Below are the code and all the weights of a small trained network. Each question names an input and a target symbol and asks about switching units off, where a switched-off unit gives its printed mean instead of its output.

import numpy as np


def w(rows, s, z=0):
    codes = np.array(rows[::2]) - 128.0
    scale = np.full(codes.shape[1], s)
    scale[-1] = z or s
    return codes * scale


def norm(h):
    return h / np.sqrt((h * h).mean(-1, keepdims=True) + 1e-5)


def f(y):
    return y / 2 * (1 + np.tanh(0.7978845608 * (y + 0.044715 * y**3)))


def softmax(a):
    e = np.exp(a - a.max(-1, keepdims=True))
    return e / e.sum(-1, keepdims=True)


def log_softmax(a):
    a = a - a.max(-1, keepdims=True)
    return a - np.log(np.exp(a).sum(-1, keepdims=True))


def net(x, mask):
    ids = ['αγδεηθλμξπσψω'.index(c) for c in x.split()]
    T = len(ids)
    res = E[ids] + P[:T]
    u = 0
    for l in range(2):
        r = norm(res)
        for j in range(2):
            rows = slice(2 * j, 2 * j + 2)
            q, k, v = (r @ M[l][rows].T for M in (Q, K, V))
            z = softmax(np.where(np.tri(T) > 0, q @ k.T / 2**0.5, -1e9)) @ v
            o = O[l][rows]
            res = res + np.where(mask[u + j], z, o[:, -1]) @ o[:, :-1]
        u += 2
        y = f(norm(res) @ A[l][:, :-1].T + A[l][:, -1])
        res = res + np.where(mask[u : u + 16], y, B[l][:, -1]) @ B[l][:, :-1]
        u += 16
    return log_softmax(norm(res)[-1] @ U[:, :-1].T + U[:, -1])


Q, K, V, O, A, B = {}, {}, {}, {}, {}, {}
E = w([
[134,119,143,115,119,125],'α',
[154,126,124,122,134,126],'γ',
[112,117,138,108,105,129],'δ',
[165,119,119,132,131,141],'ε',
[151,132,114,133,133,114],'η',
[135,114,134,120,109,147],'θ',
[67,96,112,253,167,197],'λ',
[142,126,105,125,123,137],'μ',
[127,124,134,129,109,124],'ξ',
[124,122,118,117,108,135],'π',
[150,121,139,137,123,128],'σ',
[134,127,117,111,127,122],'ψ',
[143,118,122,111,121,139],'ω',
],0.012)
P = w([
[160,141,121,140,108,113],'0',
[116,188,130,85,145,159],'1',
[128,166,149,150,170,186],'2',
[134,111,141,148,129,52],'3',
[87,159,1,170,52,145],'4',
[110,91,130,112,159,220],'5',
],0.0065)
Q[0] = w([
[88,144,169,79,232,230],'0.h1',
[64,26,22,85,109,253],'0.h1',
[78,77,187,97,88,66],'0.h2',
[83,114,129,133,130,145],'0.h2',
],0.0065)
K[0] = w([
[125,38,105,179,102,47],'0.h1',
[58,39,150,255,238,121],'0.h1',
[136,180,151,66,101,95],'0.h2',
[123,138,140,110,126,165],'0.h2',
],0.0084)
V[0] = w([
[148,19,27,3,170,168],'0.h1',
[77,102,35,165,10,242],'0.h1',
[94,76,113,197,109,118],'0.h2',
[68,198,150,173,131,196],'0.h2',
],0.0034)
O[0] = w([
[226,71,89,80,45,118,112],'0.h1',
[82,3,96,98,177,133,252],'0.h1',
[123,109,109,160,146,112,21],'0.h2',
[220,135,113,121,121,108,104],'0.h2',
],0.005,0.0012)
A[0] = w([
[141,98,138,159,68,188,70],'0.n1',
[152,144,149,205,82,91,25],'0.n2',
[174,164,68,111,189,153,200],'0.n3',
[100,175,145,161,99,110,5],'0.n4',
[86,113,151,220,104,84,38],'0.n5',
[130,177,132,59,94,115,22],'0.n6',
[126,131,79,36,140,187,237],'0.n7',
[120,110,172,118,217,181,122],'0.n8',
[176,55,177,154,66,4,151],'0.n9',
[81,121,154,140,42,219,69],'0.n10',
[156,147,121,127,189,149,77],'0.n11',
[128,102,146,148,78,178,58],'0.n12',
[28,151,127,92,189,92,185],'0.n13',
[148,112,190,79,228,97,89],'0.n14',
[147,135,106,196,117,176,107],'0.n15',
[161,89,164,91,166,48,55],'0.n16',
],0.004,0.0019)
B[0] = w([
[137,133,152,83,177,65,148],'0.n1',
[124,134,92,59,154,184,107],'0.n2',
[100,96,158,189,61,34,191],'0.n3',
[154,116,115,88,97,169,95],'0.n4',
[104,144,89,92,180,198,108],'0.n5',
[142,99,141,154,130,101,114],'0.n6',
[124,100,169,198,107,56,254],'0.n7',
[156,102,109,156,24,129,164],'0.n8',
[136,190,104,72,252,163,173],'0.n9',
[164,143,119,120,157,64,164],'0.n10',
[124,78,116,138,82,120,126],'0.n11',
[137,137,140,109,154,84,133],'0.n12',
[117,91,89,170,55,214,132],'0.n13',
[105,112,69,132,64,205,120],'0.n14',
[140,163,132,80,149,67,153],'0.n15',
[79,175,112,95,158,196,110],'0.n16',
],0.0035,0.0029)
Q[1] = w([
[57,173,93,75,143,184],'1.h1',
[170,115,42,159,185,150],'1.h1',
[175,99,255,177,109,94],'1.h2',
[182,147,137,49,254,109],'1.h2',
],0.0089)
K[1] = w([
[131,140,159,144,12,69],'1.h1',
[57,125,178,239,117,236],'1.h1',
[115,143,45,52,237,115],'1.h2',
[113,166,96,62,2,90],'1.h2',
],0.0087)
V[1] = w([
[139,109,139,167,203,132],'1.h1',
[196,120,156,91,102,190],'1.h1',
[210,137,4,253,171,114],'1.h2',
[51,172,43,96,82,47],'1.h2',
],0.0052)
O[1] = w([
[131,128,67,133,189,110,155],'1.h1',
[78,120,134,45,125,126,147],'1.h1',
[149,137,101,18,220,183,253],'1.h2',
[120,128,2,157,50,187,13],'1.h2',
],0.0062,0.0012)
A[1] = w([
[83,71,88,143,72,152,68],'1.n1',
[115,212,171,42,100,158,3],'1.n2',
[145,253,129,86,153,170,89],'1.n3',
[201,150,135,70,63,75,157],'1.n4',
[2,153,165,142,214,181,134],'1.n5',
[162,123,95,190,67,157,155],'1.n6',
[163,209,119,129,69,201,115],'1.n7',
[33,140,98,237,128,207,23],'1.n8',
[86,95,98,48,192,242,140],'1.n9',
[120,41,123,99,103,35,116],'1.n10',
[142,172,49,94,159,203,75],'1.n11',
[185,177,154,77,113,190,112],'1.n12',
[117,136,104,153,159,63,127],'1.n13',
[83,80,150,141,89,184,152],'1.n14',
[102,51,168,175,213,125,175],'1.n15',
[58,178,131,163,197,208,146],'1.n16',
],0.0064,0.0033)
B[1] = w([
[166,105,81,127,243,105,140],'1.n1',
[235,96,100,207,216,60,139],'1.n2',
[134,104,160,175,182,69,176],'1.n3',
[212,158,82,90,81,190,220],'1.n4',
[136,171,131,65,109,253,195],'1.n5',
[68,146,121,52,162,128,175],'1.n6',
[65,198,89,130,141,106,146],'1.n7',
[187,115,87,211,96,247,158],'1.n8',
[32,119,138,79,61,136,255],'1.n9',
[159,98,187,185,154,207,211],'1.n10',
[38,97,172,193,140,127,184],'1.n11',
[107,100,91,165,147,56,169],'1.n12',
[107,99,180,118,152,165,148],'1.n13',
[135,156,85,134,203,131,159],'1.n14',
[26,164,82,121,159,164,228],'1.n15',
[142,221,114,157,137,228,184],'1.n16',
],0.0055,0.0035)
U = w([
[105,205,218,129,36,92,192],'α',
[186,138,102,161,183,43,253],'γ',
[102,66,81,233,51,121,176],'δ',
[127,105,174,1,176,83,117],'ε',
[39,175,103,189,171,42,94],'η',
[97,53,254,180,147,156,105],'θ',
[112,125,130,118,124,149,89],'λ',
[65,9,85,64,42,101,96],'μ',
[141,204,76,207,138,241,79],'ξ',
[156,16,37,142,205,133,76],'π',
[153,247,205,135,209,143,89],'σ',
[144,205,32,66,64,106,145],'ψ',
[217,83,166,79,62,202,178],'ω',
],0.009,0.0032)

Each question gives the input, a string of symbols that net reads in full, and the target symbol t.
The units are the heads (2 rows each of Q, K, V and O) and the neurons (one row each of A and B). Each row of codes is followed by its name. A weight is (code - 128) times the scale printed after its matrix; where a second scale follows, it is the last column's (O, A, B and U).
mask holds one flag per unit, layer by layer, with each layer's heads first. A switched-off unit (its flag False) gives its mean, the last column of its rows in O or B, instead of its output. The means were averaged over made-up inputs and are rounded, as every weight is.
A unit's drop is (log p(t) with every unit on - log p(t) with that unit switched off) / (log p(t) with every unit on - log p(t) with every unit switched off).
The circuit of an input: a set's keep is (log p(t) with only the set's units on - log p(t) with every unit switched off) / (log p(t) with every unit on - log p(t) with every unit switched off). Starting from the 12 units with the biggest drops (on a tie, the unit counted first), units are removed one at a time, each time the one whose removal leaves the highest keep (on an exact tie, the one counted first), for as long as the keep stays at least 0.8.
circuit, biggest first: the units of the circuit, biggest drop first
k most important neurons: the k neurons with the biggest drops, biggest first
k most important neurons of layer l: the k neurons of layer l with the biggest drops, biggest first
which heads matter: for each layer, one digit per head in row order, 1 if its drop is at least 0.15 and else 0, layers parted by /
input δ α γ, target δ: circuit, biggest first : (1.h2)
input σ μ δ, target σ: which heads matter : 11 / 01
input ε σ μ ω ε, target μ: which heads matter : 00 / 01
input θ θ η, target θ: which heads matter : 10 / 01
input π ξ ψ ε δ, target ψ: 3 most important neurons : (0.n9; 0.n7; 0.n3)
input ω ξ γ ψ ψ θ, target ψ: which heads matter : 10 / 01
input η ψ ξ ξ π, target ξ: which heads matter : 10 / 00
input δ ε ξ η, target ε: which heads matter : 10 / 00
input ξ π σ ω ω, target σ: which heads matter : 10 / 01
input ξ η ε δ η, target ε: which heads matter : 00 / 01
input ω σ α, target ω: which heads matter : 10 / 00
input η π θ ω ψ θ, target ω: 2 most important neurons : (0.n9; 0.n10)
input π δ ξ ω ψ, target ξ: which heads matter : 10 / 00
input ω θ ψ ψ σ, target ψ: which heads matter : 00 / 00
input θ π μ ω, target π: which heads matter : 10 / 01
input ω η ξ σ, target η: 2 most important neurons : (0.n9; 1.n11)
input ψ α ξ ω μ ξ, target ω: 2 most important neurons : (1.n4; 0.n9)
input π π μ γ α, target μ: most important neuron : (0.n3)
input θ ξ η η, target ξ: 3 most important neurons of layer 0 : (0.n9; 0.n7; 0.n16)
input θ μ ω θ δ μ, target θ: most important neuron of layer 0 : (0.n9)
input ε ε η θ ψ ω, target θ: 2 most important neurons of layer 0 : (0.n9; 0.n7)
input μ δ η α θ π, target α: 2 most important neurons of layer 0 : (0.n9; 0.n10)
input ε δ ψ δ ψ ε, target δ: 2 most important neurons of layer 0 : (0.n9; 0.n3)
